Below are the code and all the weights of a small trained network. Each question names an input and a class and asks about switching units off, where a switched-off unit gives its printed mean instead of its output.

import numpy as np


def w(rows, s, z=0):
    codes = np.array(rows[::2]) - 128.0
    scale = np.full(codes.shape[1], s)
    scale[-1] = z or s
    return codes * scale


def f(y):
    return y / 2 * (1 + np.tanh(0.7978845608 * (y + 0.044715 * y**3)))


def log_softmax(a):
    a = a - a.max(-1, keepdims=True)
    return a - np.log(np.exp(a).sum(-1, keepdims=True))


def net(x, mask):
    res = np.array(x, float).reshape(1, 6) / 4 @ E
    y = f(res @ A[0][:, :-1].T + A[0][:, -1])
    res = res + np.where(mask, y, B[0][:, -1]) @ B[0][:, :-1]
    return log_softmax(res[-1] @ U[:, :-1].T + U[:, -1])


A, B = {}, {}
E = w([
[158,232,227],'x0',
[171,1,240],'x1',
[129,126,130],'x2',
[11,111,199],'x3',
[130,127,125],'x4',
[126,126,128],'x5',
],0.0056)
A[0] = w([
[78,187,53,58],'n1',
[87,186,79,55],'n2',
[97,171,99,25],'n3',
[151,81,158,64],'n4',
[98,72,107,57],'n5',
[19,129,162,75],'n6',
[88,187,69,73],'n7',
[119,40,37,56],'n8',
[255,163,88,87],'n9',
[162,30,186,56],'n10',
[146,200,192,47],'n11',
[127,123,122,2],'n12',
[103,66,63,54],'n13',
[173,132,117,35],'n14',
[141,144,102,81],'n15',
[14,128,155,73],'n16',
[202,220,219,57],'n17',
[114,75,86,33],'n18',
[205,129,98,44],'n19',
[244,121,82,47],'n20',
[121,103,111,35],'n21',
[50,131,154,142],'n22',
[125,144,130,95],'n23',
[14,130,159,72],'n24',
[58,129,147,35],'n25',
[93,172,102,8],'n26',
[212,42,187,49],'n27',
[142,91,148,5],'n28',
[115,161,91,43],'n29',
[84,64,46,59],'n30',
[90,187,75,64],'n31',
],0.0094,0.0053)
B[0] = w([
[55,93,158,212],'n1',
[79,111,180,169],'n2',
[117,134,204,111],'n3',
[110,124,174,140],'n4',
[130,158,141,131],'n5',
[205,103,154,191],'n6',
[62,104,163,196],'n7',
[168,236,136,214],'n8',
[195,43,146,229],'n9',
[55,107,160,253],'n10',
[142,208,142,141],'n11',
[170,165,212,66],'n12',
[151,204,132,159],'n13',
[171,129,187,87],'n14',
[130,118,151,108],'n15',
[203,96,152,193],'n16',
[135,253,103,206],'n17',
[160,192,160,115],'n18',
[177,98,170,126],'n19',
[206,70,178,180],'n20',
[160,166,180,82],'n21',
[156,100,100,207],'n22',
[134,142,145,102],'n23',
[208,98,157,194],'n24',
[172,117,159,112],'n25',
[123,132,207,105],'n26',
[38,97,172,246],'n27',
[140,145,218,90],'n28',
[115,126,164,111],'n29',
[141,213,112,190],'n30',
[71,112,172,180],'n31',
],0.029,0.0027)
U = w([
[114,97,160,98],'0',
[189,110,104,255],'1',
[255,78,130,85],'2',
[193,190,116,65],'3',
],0.0074,0.0087)

Each question gives the input, the list of numbers given to net, and the class t.
The units are the neurons (one row each of A and B). Each row of codes is followed by its name. A weight is (code - 128) times the scale printed after its matrix; where a second scale follows, it is the last column's (A, B and U).
mask holds one flag per neuron, in row order. A switched-off neuron (its flag False) gives its mean, the last column of its row in B, instead of its output. The means were averaged over made-up inputs and are rounded, as every weight is.
A unit's drop is (log p(t) with every unit on - log p(t) with that unit switched off) / (log p(t) with every unit on - log p(t) with every unit switched off).
The circuit of an input: a set's keep is (log p(t) with only the set's units on - log p(t) with every unit switched off) / (log p(t) with every unit on - log p(t) with every unit switched off). Starting from the 12 units with the biggest drops (on a tie, the unit counted first), units are removed one at a time, each time the one whose removal leaves the highest keep (on an exact tie, the one counted first), for as long as the keep stays at least 0.8.
units of the circuit, in order: the units of the circuit, biggest drop first
most important unit: the unit with the biggest drop
k most important neurons: the k neurons with the biggest drops, biggest first
drop when u is switched off: that unit's drop, to one decimal
input [-8,-7,-3,3,-5,-4], class 3: 2 most important neurons	[n30; n8]
input [7,7,-5,-7,-6,3], class 0: units of the circuit, in order	[n27]
input [-8,5,-1,7,1,6], class 3: 3 most important neurons	[n8; n30; n13]
input [-4,-6,4,-4,1,-3], class 0: units of the circuit, in order	[n1; n7]
input [-7,-6,4,0,-8,-5], class 3: units of the circuit, in order	[n8; n30]
input [-6,0,-5,-7,6,-6], class 2: 2 most important neurons	[n20; n9]
input [-6,-8,-5,-8,-6,-4], class 0: 2 most important neurons	[n1; n7]
input [1,-6,5,-7,4,1], class 2: 3 most important neurons	[n9; n20; n27]
input [7,0,8,-5,-6,-6], class 3: 2 most important neurons	[n17; n11]
input [-6,1,-7,-2,0,2], class 3: drop when n8 is switched off	0.2
input [8,-5,-4,3,7,-4], class 3: drop when n17 is switched off	0.7
input [-6,5,2,6,-1,-4], class 2: drop when n31 is switched off	0.1
input [-8,7,3,-1,-4,0], class 3: drop when n3 is switched off	0.0
input [-4,1,6,1,4,3], class 3: most important unit	n9
